Below are the code and all the weights of a small trained network. Each question names an input and a class and asks about switching units off, where a switched-off unit gives its printed mean instead of its output.

import numpy as np


def w(rows, s, z=0):
    codes = np.array(rows[::2]) - 128.0
    scale = np.full(codes.shape[1], s)
    scale[-1] = z or s
    return codes * scale


def f(y):
    return y / 2 * (1 + np.tanh(0.7978845608 * (y + 0.044715 * y**3)))


def log_softmax(a):
    a = a - a.max(-1, keepdims=True)
    return a - np.log(np.exp(a).sum(-1, keepdims=True))


def net(x, mask):
    res = np.array(x, float).reshape(1, 6) / 4 @ E
    y = f(res @ A[0][:, :-1].T + A[0][:, -1])
    res = res + np.where(mask, y, B[0][:, -1]) @ B[0][:, :-1]
    return log_softmax(res[-1] @ U[:, :-1].T + U[:, -1])


A, B = {}, {}
E = w([
[75,47,201],'x0',
[128,128,128],'x1',
[125,130,127],'x2',
[84,234,244],'x3',
[2,151,42],'x4',
[128,126,129],'x5',
],0.0095)
A[0] = w([
[214,144,114,206],'n1',
[177,52,109,127],'n2',
[48,136,116,163],'n3',
[171,96,88,139],'n4',
[86,192,174,173],'n5',
[203,144,174,220],'n6',
[99,173,193,188],'n7',
[228,78,87,217],'n8',
[127,169,29,131],'n9',
[160,123,180,98],'n10',
[173,120,79,190],'n11',
[140,88,107,187],'n12',
[84,145,163,115],'n13',
[119,99,41,218],'n14',
[184,98,99,139],'n15',
[222,120,168,254],'n16',
[131,40,142,181],'n17',
[167,60,194,122],'n18',
[142,248,137,106],'n19',
[108,111,205,168],'n20',
[112,208,55,117],'n21',
[224,152,132,185],'n22',
],0.017,0.0076)
B[0] = w([
[246,145,81,220],'n1',
[151,109,153,196],'n2',
[101,132,87,202],'n3',
[161,114,115,186],'n4',
[100,224,90,209],'n5',
[206,136,179,231],'n6',
[155,213,109,213],'n7',
[193,91,121,254],'n8',
[56,92,81,222],'n9',
[126,143,185,172],'n10',
[205,83,71,201],'n11',
[136,43,140,177],'n12',
[168,136,60,167],'n13',
[67,52,142,237],'n14',
[166,127,122,187],'n15',
[194,141,162,254],'n16',
[115,64,229,194],'n17',
[95,134,208,203],'n18',
[75,176,186,201],'n19',
[156,102,117,201],'n20',
[63,120,130,208],'n21',
[242,171,103,225],'n22',
],0.011,0.015)
U = w([
[215,118,102,136],'0',
[172,89,215,155],'1',
[113,71,43,132],'2',
[76,51,157,161],'3',
[194,226,148,90],'4',
[145,210,251,156],'5',
[50,223,143,3],'6',
[133,216,23,190],'7',
],0.012,0.0044)

Each question gives the input, the list of numbers given to net, and the class t.
The units are the neurons (one row each of A and B). Each row of codes is followed by its name. A weight is (code - 128) times the scale printed after its matrix; where a second scale follows, it is the last column's (A, B and U).
mask holds one flag per neuron, in row order. A switched-off neuron (its flag False) gives its mean, the last column of its row in B, instead of its output. The means were averaged over made-up inputs and are rounded, as every weight is.
A unit's drop is (log p(t) with every unit on - log p(t) with that unit switched off) / (log p(t) with every unit on - log p(t) with every unit switched off).
The circuit of an input: a set's keep is (log p(t) with only the set's units on - log p(t) with every unit switched off) / (log p(t) with every unit on - log p(t) with every unit switched off). Starting from the 12 units with the biggest drops (on a tie, the unit counted first), units are removed one at a time, each time the one whose removal leaves the highest keep (on an exact tie, the one counted first), for as long as the keep stays at least 0.8.
units of the circuit, in order: the units of the circuit, biggest drop first
unit that matters most: the unit with the biggest drop
top k neurons: the k neurons with the biggest drops, biggest first
drop of u: that unit's drop, to one decimal
input [4,3,2,-1,6,-3], class 3: units of the circuit, in order => (n1 n22)
input [2,-4,3,0,7,-8], class 3: top 2 neurons => (n1 n22)
input [1,6,-4,-8,-5,-7], class 1: units of the circuit, in order => (n17)
input [2,6,-1,3,-2,-4], class 5: units of the circuit, in order => (n11 n8)
input [1,-8,3,-3,8,-3], class 3: top 2 neurons => (n14 n1)
input [1,-6,-7,-6,-8,-3], class 1: top 2 neurons => (n17 n18)
input [1,3,1,1,7,-1], class 7: top 3 neurons => (n17 n18 n19)
input [0,-5,-1,-2,3,4], class 2: top 2 neurons => (n18 n19)
input [-6,4,5,1,-8,5], class 4: top 2 neurons => (n19 n14)
input [4,3,0,0,7,-4], class 3: top 3 neurons => (n1 n22 n11)
input [0,3,-6,2,-2,-8], class 4: top 2 neurons => (n17 n14)
input [-8,8,-6,4,1,-6], class 6: top 3 neurons => (n19 n21 n8)
input [-2,1,-7,-2,5,4], class 2: top 3 neurons => (n17 n18 n19)
input [5,3,-4,-3,-1,0], class 1: unit that matters most => n9
input [6,-7,-3,3,0,4], class 5: drop of n9 => 0.1
input [6,8,6,0,4,3], class 3: drop of n22 => 0.2
input [-3,-8,7,-6,1,-8], class 2: drop of n7 => 0.0
